Below is a small trained network, with its code and all its weights. Each question gives an input and a target symbol and asks what happens when units are switched off, that is, made to give their printed mean instead of their output.

import numpy as np


def w(rows, s, z=0):
    codes = np.array(rows[::2]) - 128.0
    scale = np.full(codes.shape[1], s)
    scale[-1] = z or s
    return codes * scale


def norm(h):
    return h / np.sqrt((h * h).mean(-1, keepdims=True) + 1e-5)


def softmax(a):
    e = np.exp(a - a.max(-1, keepdims=True))
    return e / e.sum(-1, keepdims=True)


def log_softmax(a):
    a = a - a.max(-1, keepdims=True)
    return a - np.log(np.exp(a).sum(-1, keepdims=True))


def net(x, mask):
    ids = ['αβγδεζθλμπστφψω'.index(c) for c in x.split()]
    T = len(ids)
    res = E[ids] + P[:T]
    u = 0
    for l in range(3):
        r = norm(res)
        for j in range(3):
            rows = slice(3 * j, 3 * j + 3)
            q, k, v = (r @ M[l][rows].T for M in (Q, K, V))
            z = softmax(np.where(np.tri(T) > 0, q @ k.T / 3**0.5, -1e9)) @ v
            o = O[l][rows]
            res = res + np.where(mask[u + j], z, o[:, -1]) @ o[:, :-1]
        u += 3
    return log_softmax(norm(res)[-1] @ U[:, :-1].T + U[:, -1])


Q, K, V, O = {}, {}, {}, {}
E = w([
[106,117,173,95,111,93,108],'α',
[45,50,170,141,101,111,112],'β',
[56,105,113,106,95,89,142],'γ',
[103,117,143,83,98,66,153],'δ',
[42,125,122,117,93,104,111],'ε',
[64,143,120,60,122,95,162],'ζ',
[78,67,119,100,102,104,116],'θ',
[94,91,194,65,133,91,157],'λ',
[89,169,209,107,132,86,160],'μ',
[111,64,230,117,150,153,134],'π',
[109,136,176,57,147,99,138],'σ',
[93,206,99,101,134,136,136],'τ',
[172,106,120,144,52,44,113],'φ',
[169,162,189,163,99,46,184],'ψ',
[255,214,23,137,113,102,172],'ω',
],0.00092)
P = w([
[118,101,136,70,102,81,153],'0',
[168,88,93,135,151,95,135],'1',
[13,209,151,91,169,95,60],'2',
[123,146,134,83,85,93,160],'3',
[152,99,104,174,160,146,149],'4',
[17,224,188,73,137,107,86],'5',
[135,143,131,99,79,118,155],'6',
[144,96,115,215,144,197,124],'7',
[1,197,201,59,154,100,100],'8',
[137,141,133,99,86,120,153],'9',
],0.0015)
Q[0] = w([
[255,162,144,172,39,64,109],'0.h0',
[81,221,177,58,155,165,177],'0.h0',
[68,163,214,11,52,124,67],'0.h0',
[107,111,85,229,178,202,247],'0.h1',
[119,66,141,251,142,199,192],'0.h1',
[192,52,41,52,178,40,249],'0.h1',
[206,42,54,199,80,164,253],'0.h2',
[75,179,137,3,147,19,39],'0.h2',
[180,112,69,64,82,80,208],'0.h2',
],0.0051)
K[0] = w([
[253,233,170,152,46,31,184],'0.h0',
[41,160,164,101,197,97,127],'0.h0',
[48,139,157,19,99,34,100],'0.h0',
[198,35,51,154,227,104,172],'0.h1',
[133,78,70,171,238,138,229],'0.h1',
[161,81,85,18,143,5,95],'0.h1',
[61,70,109,70,219,38,137],'0.h2',
[190,197,189,102,20,179,66],'0.h2',
[78,135,153,4,106,43,68],'0.h2',
],0.005)
V[0] = w([
[177,139,49,127,101,169,193],'0.h0',
[121,44,142,131,205,168,148],'0.h0',
[133,126,112,219,78,113,71],'0.h0',
[203,51,194,154,65,148,52],'0.h1',
[229,172,174,163,151,176,167],'0.h1',
[141,91,216,114,88,6,191],'0.h1',
[150,113,97,116,226,158,243],'0.h2',
[96,81,186,27,253,127,78],'0.h2',
[81,156,57,97,199,185,160],'0.h2',
],0.002)
O[0] = w([
[111,24,147,78,102,106,138,69],'0.h0',
[189,119,105,160,131,61,47,97],'0.h0',
[82,105,142,72,251,152,120,75],'0.h0',
[75,215,56,52,49,177,232,43],'0.h1',
[32,111,165,104,84,76,141,6],'0.h1',
[91,123,38,150,182,208,100,255],'0.h1',
[132,140,72,131,246,195,146,115],'0.h2',
[40,80,176,67,154,141,167,174],'0.h2',
[50,237,33,117,129,248,181,111],'0.h2',
],0.0019,0.002)
Q[1] = w([
[114,127,30,97,186,29,66],'1.h0',
[192,87,48,196,149,158,61],'1.h0',
[177,199,148,160,83,48,76],'1.h0',
[73,129,98,254,44,84,222],'1.h1',
[100,114,128,40,77,157,17],'1.h1',
[157,143,91,19,7,88,172],'1.h1',
[14,117,199,136,108,67,9],'1.h2',
[98,119,110,250,224,215,157],'1.h2',
[252,77,66,147,180,13,223],'1.h2',
],0.0052)
K[1] = w([
[67,150,61,85,211,24,68],'1.h0',
[135,126,70,169,149,135,51],'1.h0',
[44,246,156,159,37,104,101],'1.h0',
[51,51,33,247,13,103,195],'1.h1',
[84,239,241,97,93,169,2],'1.h1',
[107,168,205,94,34,173,183],'1.h1',
[162,97,194,187,29,200,190],'1.h2',
[219,50,81,199,231,112,203],'1.h2',
[91,67,141,24,158,14,44],'1.h2',
],0.0051)
V[1] = w([
[36,211,147,73,139,165,18],'1.h0',
[105,214,134,14,43,104,175],'1.h0',
[139,97,201,53,184,165,90],'1.h0',
[246,89,137,47,158,173,123],'1.h1',
[127,141,41,76,51,93,162],'1.h1',
[212,159,193,124,197,48,143],'1.h1',
[88,138,92,62,39,157,6],'1.h2',
[159,24,135,168,75,84,121],'1.h2',
[190,115,78,47,82,171,137],'1.h2',
],0.0019)
O[1] = w([
[251,30,68,201,81,116,73,143],'1.h0',
[163,46,139,168,209,155,58,2],'1.h0',
[211,246,134,152,88,154,121,182],'1.h0',
[218,49,126,73,187,61,74,158],'1.h1',
[126,246,111,167,204,50,134,132],'1.h1',
[165,120,87,25,82,179,145,90],'1.h1',
[79,150,139,79,41,248,75,159],'1.h2',
[165,22,212,182,23,134,146,224],'1.h2',
[139,199,82,183,63,247,128,171],'1.h2',
],0.0019,0.00083)
Q[2] = w([
[133,119,182,88,31,86,25],'2.h0',
[164,127,236,27,136,78,23],'2.h0',
[146,245,119,95,138,150,20],'2.h0',
[149,121,134,151,103,192,254],'2.h1',
[107,203,121,49,107,106,25],'2.h1',
[238,162,57,115,172,104,216],'2.h1',
[153,132,206,53,183,151,109],'2.h2',
[146,5,77,196,127,85,47],'2.h2',
[20,144,178,147,78,115,50],'2.h2',
],0.0048)
K[2] = w([
[161,137,57,46,43,76,54],'2.h0',
[93,173,166,96,3,97,17],'2.h0',
[57,238,128,81,121,21,34],'2.h0',
[49,13,67,206,179,145,127],'2.h1',
[146,243,143,92,151,165,98],'2.h1',
[66,93,27,118,98,74,95],'2.h1',
[172,123,175,32,110,128,80],'2.h2',
[120,40,81,222,155,98,42],'2.h2',
[49,191,167,219,60,143,63],'2.h2',
],0.0047)
V[2] = w([
[97,189,36,170,102,99,141],'2.h0',
[94,156,99,42,175,97,61],'2.h0',
[133,126,134,183,195,104,180],'2.h0',
[160,228,198,94,127,69,62],'2.h1',
[152,86,128,1,136,154,79],'2.h1',
[153,40,164,160,156,193,132],'2.h1',
[116,212,90,125,169,107,99],'2.h2',
[104,182,160,144,80,74,64],'2.h2',
[73,97,88,69,93,188,76],'2.h2',
],0.0021)
O[2] = w([
[155,73,237,114,112,174,175,236],'2.h0',
[111,165,170,95,221,126,139,164],'2.h0',
[118,74,86,65,108,182,77,85],'2.h0',
[87,6,53,145,132,131,143,177],'2.h1',
[126,76,209,121,78,200,169,95],'2.h1',
[164,152,197,55,145,82,199,65],'2.h1',
[149,132,133,111,50,78,150,191],'2.h2',
[203,113,126,50,164,102,193,253],'2.h2',
[82,71,39,85,151,134,123,200],'2.h2',
],0.0021,0.0006)
U = w([
[21,62,2,5,3,254,249,168],'α',
[236,253,52,4,95,36,244,123],'β',
[253,254,5,254,186,237,4,127],'γ',
[6,29,80,240,16,236,13,117],'δ',
[253,53,164,127,6,147,11,233],'ε',
[252,3,82,3,237,252,31,78],'ζ',
[221,252,252,161,45,253,253,134],'θ',
[4,250,17,36,254,212,43,161],'λ',
[70,32,14,34,237,13,92,112],'μ',
[4,253,5,253,48,2,248,3],'π',
[17,32,204,5,253,246,154,123],'σ',
[252,3,246,252,253,4,23,114],'τ',
[14,68,244,179,8,132,222,52],'φ',
[96,3,65,101,94,3,214,205],'ψ',
[13,134,253,32,174,8,250,137],'ω',
],0.0053,0.0025)

Each question gives the input, a string of symbols that net reads in full, and the target symbol t.
The units are the heads (3 rows each of Q, K, V and O). Each row of codes is followed by its name. A weight is (code - 128) times the scale printed after its matrix; where a second scale follows, it is the last column's (O and U).
mask holds one flag per head, layer by layer. A switched-off head (its flag False) gives its mean, the last column of its rows in O, instead of its output. The means were averaged over made-up inputs and are rounded, as every weight is.
A unit's drop is (log p(t) with every unit on - log p(t) with that unit switched off) / (log p(t) with every unit on - log p(t) with every unit switched off).
The circuit of an input: a set's keep is (log p(t) with only the set's units on - log p(t) with every unit switched off) / (log p(t) with every unit on - log p(t) with every unit switched off). Starting from all 9 units, units are removed one at a time, each time the one whose removal leaves the highest keep (on an exact tie, the one counted first), for as long as the keep stays at least 0.8.
units of the circuit, in order: the units of the circuit, biggest drop first
unit that matters most: the unit with the biggest drop
which heads matter: for each layer, one digit per head in row order, 1 if its drop is at least 0.15 and else 0, layers parted by /
input δ θ α, target δ: units of the circuit, in order => [1.h1; 2.h1]
input τ φ γ θ δ θ, target δ: unit that matters most => 0.h0
input θ λ θ λ φ θ, target ε: which heads matter => 001 / 110 / 010
input φ α ε φ δ, target α: which heads matter => 011 / 101 / 100
input ψ ε θ, target τ: units of the circuit, in order => [0.h2; 1.h2]
input σ σ τ ψ θ σ, target τ: which heads matter => 001 / 100 / 000
input θ ω μ π γ, target ω: units of the circuit, in order => [1.h0; 0.h0; 2.h1]
input α γ τ π ε ζ θ θ ψ σ, target ζ: units of the circuit, in order => [1.h0; 1.h2; 2.h1]
input τ ψ ψ δ θ π θ γ, target θ: which heads matter => 111 / 111 / 111
input ζ ζ θ λ τ π τ π, target τ: units of the circuit, in order => [0.h1; 1.h2]
input π γ μ θ τ α τ ε σ φ, target ψ: which heads matter => 101 / 101 / 110
input μ θ π λ θ φ σ θ θ τ, target γ: units of the circuit, in order => [1.h0; 0.h0]
input θ δ π α θ δ, target δ: units of the circuit, in order => [1.h0; 2.h1]
input ψ σ π, target τ: units of the circuit, in order => [1.h2]
input β ψ τ ψ, target ω: units of the circuit, in order => [0.h0; 1.h0]
input τ λ β γ γ τ π γ, target γ: units of the circuit, in order => [0.h2; 2.h1]
input φ ψ μ λ, target σ: units of the circuit, in order => [1.h0; 0.h1]
input δ τ ω θ θ, target τ: which heads matter => 110 / 011 / 011
input β τ ε γ τ ψ μ, target τ: which heads matter => 000 / 100 / 000
input θ δ ω ψ τ θ δ γ ω, target γ: units of the circuit, in order => [1.h0]
input α δ θ ε, target δ: units of the circuit, in order => [1.h0; 1.h2]
input γ γ θ θ ψ, target γ: which heads matter => 110 / 111 / 111
input θ γ ω γ ω φ ε σ, target ω: which heads matter => 010 / 100 / 000
input ψ β γ, target τ: which heads matter => 001 / 001 / 001
input π θ ψ τ ε, target θ: which heads matter => 111 / 101 / 110
input τ θ φ λ θ θ ω γ θ, target γ: which heads matter => 101 / 100 / 000
